Here is a tiny trained network, its code and every weight. The questions are about switching its units off for an input and a class, where a switched-off unit gives its printed mean instead of its output.

import numpy as np


def w(rows, s, z=0):
    codes = np.array(rows[::2]) - 128.0
    scale = np.full(codes.shape[1], s)
    scale[-1] = z or s
    return codes * scale


def f(y):
    return np.maximum(y, 0)


def log_softmax(a):
    a = a - a.max(-1, keepdims=True)
    return a - np.log(np.exp(a).sum(-1, keepdims=True))


def net(x, mask):
    res = np.array(x, float).reshape(1, 6) / 4 @ E
    y = f(res @ A[0][:, :-1].T + A[0][:, -1])
    res = res + np.where(mask, y, B[0][:, -1]) @ B[0][:, :-1]
    return log_softmax(res[-1] @ U[:, :-1].T + U[:, -1])


A, B = {}, {}
E = w([
[31,254,177,48],'x0',
[133,129,132,131],'x1',
[125,127,127,129],'x2',
[123,121,106,112],'x3',
[54,156,106,190],'x4',
[32,28,230,91],'x5',
],0.0072)
A[0] = w([
[197,196,111,171,71],'n0',
[191,180,107,131,47],'n1',
[102,131,132,88,254],'n2',
[206,9,121,186,138],'n3',
[98,206,175,23,143],'n4',
[114,157,45,162,114],'n5',
[95,83,179,156,160],'n6',
[180,81,134,154,45],'n7',
[107,107,151,119,52],'n8',
[196,134,165,8,63],'n9',
],0.011,0.0058)
B[0] = w([
[110,89,234,60,192],'n0',
[47,68,172,78,172],'n1',
[227,140,92,110,217],'n2',
[105,133,121,179,235],'n3',
[117,89,115,249,255],'n4',
[150,108,163,64,182],'n5',
[187,105,139,35,188],'n6',
[34,101,105,183,157],'n7',
[142,173,194,92,140],'n8',
[2,94,62,124,177],'n9',
],0.0089,0.0094)
U = w([
[79,161,107,128,231],'0',
[147,167,118,149,235],'1',
[141,161,134,146,180],'2',
[41,175,136,254,27],'3',
[143,118,239,39,3],'4',
],0.008,0.0063)

Each question gives the input, the list of numbers given to net, and the class t.
The units are the neurons (one row each of A and B). Each row of codes is followed by its name. A weight is (code - 128) times the scale printed after its matrix; where a second scale follows, it is the last column's (A, B and U).
mask holds one flag per neuron, in row order. A switched-off neuron (its flag False) gives its mean, the last column of its row in B, instead of its output. The means were averaged over made-up inputs and are rounded, as every weight is.
A unit's drop is (log p(t) with every unit on - log p(t) with that unit switched off) / (log p(t) with every unit on - log p(t) with every unit switched off).
The circuit of an input: a set's keep is (log p(t) with only the set's units on - log p(t) with every unit switched off) / (log p(t) with every unit on - log p(t) with every unit switched off). Starting from all 10 units, units are removed one at a time, each time the one whose removal leaves the highest keep (on an exact tie, the one counted first), for as long as the keep stays at least 0.8.
circuit, biggest first: the units of the circuit, biggest drop first
unit that matters most: the unit with the biggest drop
k most important neurons: the k neurons with the biggest drops, biggest first
drop of u: that unit's drop, to one decimal
input [8,-3,4,-5,-7,4], class 3: 2 most important neurons : [n4 n9]
input [-2,-7,1,5,5,7], class 4: 2 most important neurons : [n6 n4]
input [8,-5,2,8,-4,8], class 1: circuit, biggest first : [n2 n4]
input [-8,0,2,1,-6,7], class 3: most important neuron : [n3]
input [-4,-3,-1,-1,0,-6], class 4: circuit, biggest first : [n0 n4]
input [-3,-1,-4,2,-5,-7], class 4: 4 most important neurons : [n0 n4 n1 n5]
input [-5,-5,-4,2,7,-8], class 4: 4 most important neurons : [n0 n5 n4 n1]
input [-7,-2,-6,4,-4,-6], class 3: 4 most important neurons : [n3 n7 n6 n2]
input [-2,-2,-3,-3,1,-5], class 4: 2 most important neurons : [n0 n4]
input [5,-4,3,-3,-4,-4], class 3: 2 most important neurons : [n4 n6]
input [-7,2,-6,-5,-2,-8], class 4: 4 most important neurons : [n0 n4 n1 n5]
input [-8,7,5,-7,1,1], class 3: 3 most important neurons : [n3 n7 n2]
input [7,-2,5,-7,0,-8], class 4: 3 most important neurons : [n0 n1 n5]
input [-8,-4,-3,-5,0,3], class 3: 3 most important neurons : [n3 n7 n2]
input [1,5,-1,-6,5,7], class 4: unit that matters most : n6
input [-8,-6,-1,-1,-8,7], class 0: circuit, biggest first : [n7 n9]
input [7,4,-1,0,-4,4], class 3: 2 most important neurons : [n4 n9]
input [8,-3,-4,-3,-5,-2], class 3: drop of n6 : 0.1
input [-8,-7,7,-3,3,-4], class 3: drop of n6 : 0.3
input [7,-8,3,-5,-5,-1], class 3: unit that matters most : n4
input [-8,-8,1,-5,-6,-7], class 3: drop of n7 : 0.7
